Below are the code and all the weights of a small trained network. Each question names an input and a class and asks about switching units off, where a switched-off unit gives its printed mean instead of its output.

import numpy as np


def w(rows, s, z=0):
    codes = np.array(rows[::2]) - 128.0
    scale = np.full(codes.shape[1], s)
    scale[-1] = z or s
    return codes * scale


def f(y):
    return y / 2 * (1 + np.tanh(0.7978845608 * (y + 0.044715 * y**3)))


def log_softmax(a):
    a = a - a.max(-1, keepdims=True)
    return a - np.log(np.exp(a).sum(-1, keepdims=True))


def net(x, mask):
    res = np.array(x, float).reshape(1, 4) / 4 @ E
    y = f(res @ A[0][:, :-1].T + A[0][:, -1])
    res = res + np.where(mask, y, B[0][:, -1]) @ B[0][:, :-1]
    return log_softmax(res[-1] @ U[:, :-1].T + U[:, -1])


A, B = {}, {}
E = w([
[97,130,138,97,138],'x0',
[117,160,249,162,139],'x1',
[53,166,139,132,24],'x2',
[172,218,89,119,154],'x3',
],0.016)
A[0] = w([
[88,38,128,172,116,196],'neuron 1',
[124,88,57,87,104,76],'neuron 2',
[93,37,123,142,118,195],'neuron 3',
[122,118,48,103,109,72],'neuron 4',
[107,37,148,100,116,101],'neuron 5',
[120,239,80,134,163,235],'neuron 6',
[97,172,116,123,64,57],'neuron 7',
[119,109,85,91,127,133],'neuron 8',
[120,162,52,77,134,110],'neuron 9',
[141,177,232,144,145,167],'neuron 10',
[104,134,134,124,8,30],'neuron 11',
[151,210,77,121,128,217],'neuron 12',
[75,140,133,109,168,61],'neuron 13',
[129,92,89,114,111,136],'neuron 14',
[132,48,122,126,95,179],'neuron 15',
[185,52,142,96,246,6],'neuron 16',
],0.014,0.0022)
B[0] = w([
[148,176,205,113,250,203],'neuron 1',
[115,137,64,168,88,194],'neuron 2',
[121,152,140,141,188,198],'neuron 3',
[76,63,94,159,88,189],'neuron 4',
[115,165,144,97,154,194],'neuron 5',
[109,194,202,104,211,206],'neuron 6',
[228,139,73,31,107,181],'neuron 7',
[87,124,125,159,73,169],'neuron 8',
[93,138,126,158,121,193],'neuron 9',
[63,86,104,225,44,231],'neuron 10',
[194,103,149,91,108,208],'neuron 11',
[103,195,168,132,176,197],'neuron 12',
[129,103,153,126,112,137],'neuron 13',
[75,69,141,148,111,166],'neuron 14',
[88,147,154,162,176,181],'neuron 15',
[191,107,88,72,72,249],'neuron 16',
],0.011,0.018)
U = w([
[122,187,152,124,223,249],'0',
[86,113,116,189,77,89],'1',
[246,128,110,37,94,8],'2',
],0.014,0.002)

Each question gives the input, the list of numbers given to net, and the class t.
The units are the neurons (one row each of A and B). Each row of codes is followed by its name. A weight is (code - 128) times the scale printed after its matrix; where a second scale follows, it is the last column's (A, B and U).
mask holds one flag per neuron, in row order. A switched-off neuron (its flag False) gives its mean, the last column of its row in B, instead of its output. The means were averaged over made-up inputs and are rounded, as every weight is.
A unit's drop is (log p(t) with every unit on - log p(t) with that unit switched off) / (log p(t) with every unit on - log p(t) with every unit switched off).
most important unit: the unit with the biggest drop
top k neurons: the k neurons with the biggest drops, biggest first
drop when u is switched off: that unit's drop, to one decimal
input [0,-5,4,-5], class 0: top 2 neurons	neuron 1; neuron 10
input [4,6,-1,-5], class 1: top 4 neurons	neuron 10; neuron 6; neuron 12; neuron 7
input [4,-2,-6,2], class 2: most important unit	neuron 16
input [-8,-1,5,-4], class 2: top 4 neurons	neuron 11; neuron 7; neuron 6; neuron 12
input [6,4,6,5], class 2: top 3 neurons	neuron 7; neuron 11; neuron 1
input [-1,-7,-2,8], class 0: top 2 neurons	neuron 6; neuron 12
input [6,3,8,-6], class 2: top 2 neurons	neuron 11; neuron 7
input [3,-2,5,4], class 2: top 3 neurons	neuron 7; neuron 1; neuron 11
input [-2,4,1,3], class 1: top 2 neurons	neuron 10; neuron 1
input [7,4,-4,-1], class 1: top 4 neurons	neuron 10; neuron 7; neuron 11; neuron 1
input [7,-2,5,-3], class 2: top 2 neurons	neuron 7; neuron 11
input [-6,1,2,-2], class 0: top 2 neurons	neuron 16; neuron 10
input [2,7,-1,6], class 1: top 2 neurons	neuron 10; neuron 1
input [7,-4,-8,0], class 2: top neuron	neuron 16
input [-6,-5,8,1], class 2: drop when neuron 7 is switched off	1.3
input [-8,8,-3,3], class 1: drop when neuron 10 is switched off	0.3
input [-3,-1,6,5], class 2: drop when neuron 3 is switched off	0.2
input [8,-5,6,-7], class 0: drop when neuron 1 is switched off	0.5
